Below is a small trained network, with its code and all its weights. Each question gives an input and a class and asks what happens when units are switched off, that is, made to give their printed mean instead of their output.

import numpy as np


def w(rows, s, z=0):
    codes = np.array(rows[::2]) - 128.0
    scale = np.full(codes.shape[1], s)
    scale[-1] = z or s
    return codes * scale


def f(y):
    return y / 2 * (1 + np.tanh(0.7978845608 * (y + 0.044715 * y**3)))


def log_softmax(a):
    a = a - a.max(-1, keepdims=True)
    return a - np.log(np.exp(a).sum(-1, keepdims=True))


def net(x, mask):
    res = np.array(x, float).reshape(1, 8) / 4 @ E
    y = f(res @ A[0][:, :-1].T + A[0][:, -1])
    res = res + np.where(mask, y, B[0][:, -1]) @ B[0][:, :-1]
    return log_softmax(res[-1] @ U[:, :-1].T + U[:, -1])


A, B = {}, {}
E = w([
[212,129,127,189,167,183,35],'x0',
[181,121,254,119,123,174,176],'x1',
[161,141,116,187,91,33,164],'x2',
[200,104,78,222,99,173,180],'x3',
[109,107,81,196,137,123,187],'x4',
[111,189,153,212,81,167,123],'x5',
[131,102,95,168,165,112,57],'x6',
[62,88,127,156,179,95,114],'x7',
],0.0083)
A[0] = w([
[107,133,168,78,118,124,115,141],'neuron 1',
[133,6,47,172,159,112,153,252],'neuron 2',
[170,188,131,167,84,111,156,195],'neuron 3',
[82,133,138,129,134,210,116,245],'neuron 4',
[91,136,139,148,108,74,144,224],'neuron 5',
[161,176,129,187,138,108,97,136],'neuron 6',
[151,103,123,124,150,131,100,97],'neuron 7',
[117,150,118,76,151,143,83,149],'neuron 8',
[175,122,152,141,60,154,68,221],'neuron 9',
[177,69,163,86,133,148,131,218],'neuron 10',
[101,70,143,153,111,171,104,190],'neuron 11',
],0.012,0.0027)
B[0] = w([
[170,122,35,144,95,161,130,172],'neuron 1',
[75,125,196,112,104,46,76,247],'neuron 2',
[184,66,182,106,171,93,110,197],'neuron 3',
[155,255,149,130,99,163,115,185],'neuron 4',
[131,90,173,81,92,117,187,181],'neuron 5',
[140,88,157,158,186,105,118,177],'neuron 6',
[75,163,121,89,165,152,144,147],'neuron 7',
[150,165,53,130,161,147,104,179],'neuron 8',
[221,108,99,201,116,137,57,194],'neuron 9',
[144,174,129,139,77,60,96,186],'neuron 10',
[136,209,120,217,190,153,108,162],'neuron 11',
],0.0081,0.011)
U = w([
[100,58,145,86,138,67,136,211],'0',
[165,166,91,90,158,159,152,67],'1',
[62,254,171,123,217,166,117,49],'2',
[137,114,58,96,203,118,85,130],'3',
[98,240,150,68,115,173,158,144],'4',
[167,92,92,174,197,174,190,4],'5',
[181,236,109,142,108,166,87,159],'6',
[196,5,184,149,180,91,145,164],'7',
],0.0085,0.0024)

Each question gives the input, the list of numbers given to net, and the class t.
The units are the neurons (one row each of A and B). Each row of codes is followed by its name. A weight is (code - 128) times the scale printed after its matrix; where a second scale follows, it is the last column's (A, B and U).
mask holds one flag per neuron, in row order. A switched-off neuron (its flag False) gives its mean, the last column of its row in B, instead of its output. The means were averaged over made-up inputs and are rounded, as every weight is.
A unit's drop is (log p(t) with every unit on - log p(t) with that unit switched off) / (log p(t) with every unit on - log p(t) with every unit switched off).
The circuit of an input: a set's keep is (log p(t) with only the set's units on - log p(t) with every unit switched off) / (log p(t) with every unit on - log p(t) with every unit switched off). Starting from all 11 units, units are removed one at a time, each time the one whose removal leaves the highest keep (on an exact tie, the one counted first), for as long as the keep stays at least 0.8.
units of the circuit, in order: the units of the circuit, biggest drop first
unit that matters most: the unit with the biggest drop
top k neurons: the k neurons with the biggest drops, biggest first
drop when u is switched off: that unit's drop, to one decimal
input [8,-7,-1,8,4,8,-5,0], class 7: units of the circuit, in order : (neuron 3; neuron 6)
input [-4,6,-5,-2,-8,-6,-3,5], class 6: unit that matters most : neuron 1
input [2,5,6,3,8,-8,7,-5], class 0: top 2 neurons : (neuron 2; neuron 9)
input [8,4,2,-8,-4,7,-3,6], class 6: units of the circuit, in order : (neuron 9; neuron 1)
input [7,2,-3,-4,-1,-4,-2,7], class 2: units of the circuit, in order : (neuron 7; neuron 4)
input [-1,2,-1,5,-4,-3,7,8], class 2: units of the circuit, in order : (neuron 11; neuron 3; neuron 9)
input [1,-1,-2,-3,8,5,-8,8], class 4: units of the circuit, in order : (neuron 5; neuron 6; neuron 4)
input [-1,7,4,-5,-8,1,5,4], class 6: units of the circuit, in order : (neuron 1; neuron 3)
input [7,5,7,-6,6,-6,2,2], class 0: units of the circuit, in order : (neuron 9; neuron 3; neuron 2; neuron 11)
input [3,-7,8,-3,5,4,-4,-2], class 7: top 2 neurons : (neuron 3; neuron 6)
input [5,3,-2,1,-2,-8,-5,-4], class 6: units of the circuit, in order : (neuron 10; neuron 3)
input [-3,6,3,1,2,0,-6,-5], class 7: top 2 neurons : (neuron 3; neuron 4)
input [3,-6,7,-1,-4,2,5,7], class 0: top 3 neurons : (neuron 2; neuron 9; neuron 3)
input [0,-4,0,6,7,-6,8,7], class 0: top neuron : (neuron 2)
input [-6,-6,5,6,-2,1,-2,-1], class 0: top 2 neurons : (neuron 9; neuron 2)
input [3,-6,3,3,0,1,-4,-1], class 7: drop when neuron 3 is switched off : 0.1
input [2,8,-5,7,-6,-5,7,8], class 6: drop when neuron 10 is switched off : 0.2
input [3,1,-4,-7,-6,-5,8,-4], class 6: drop when neuron 10 is switched off : 0.2
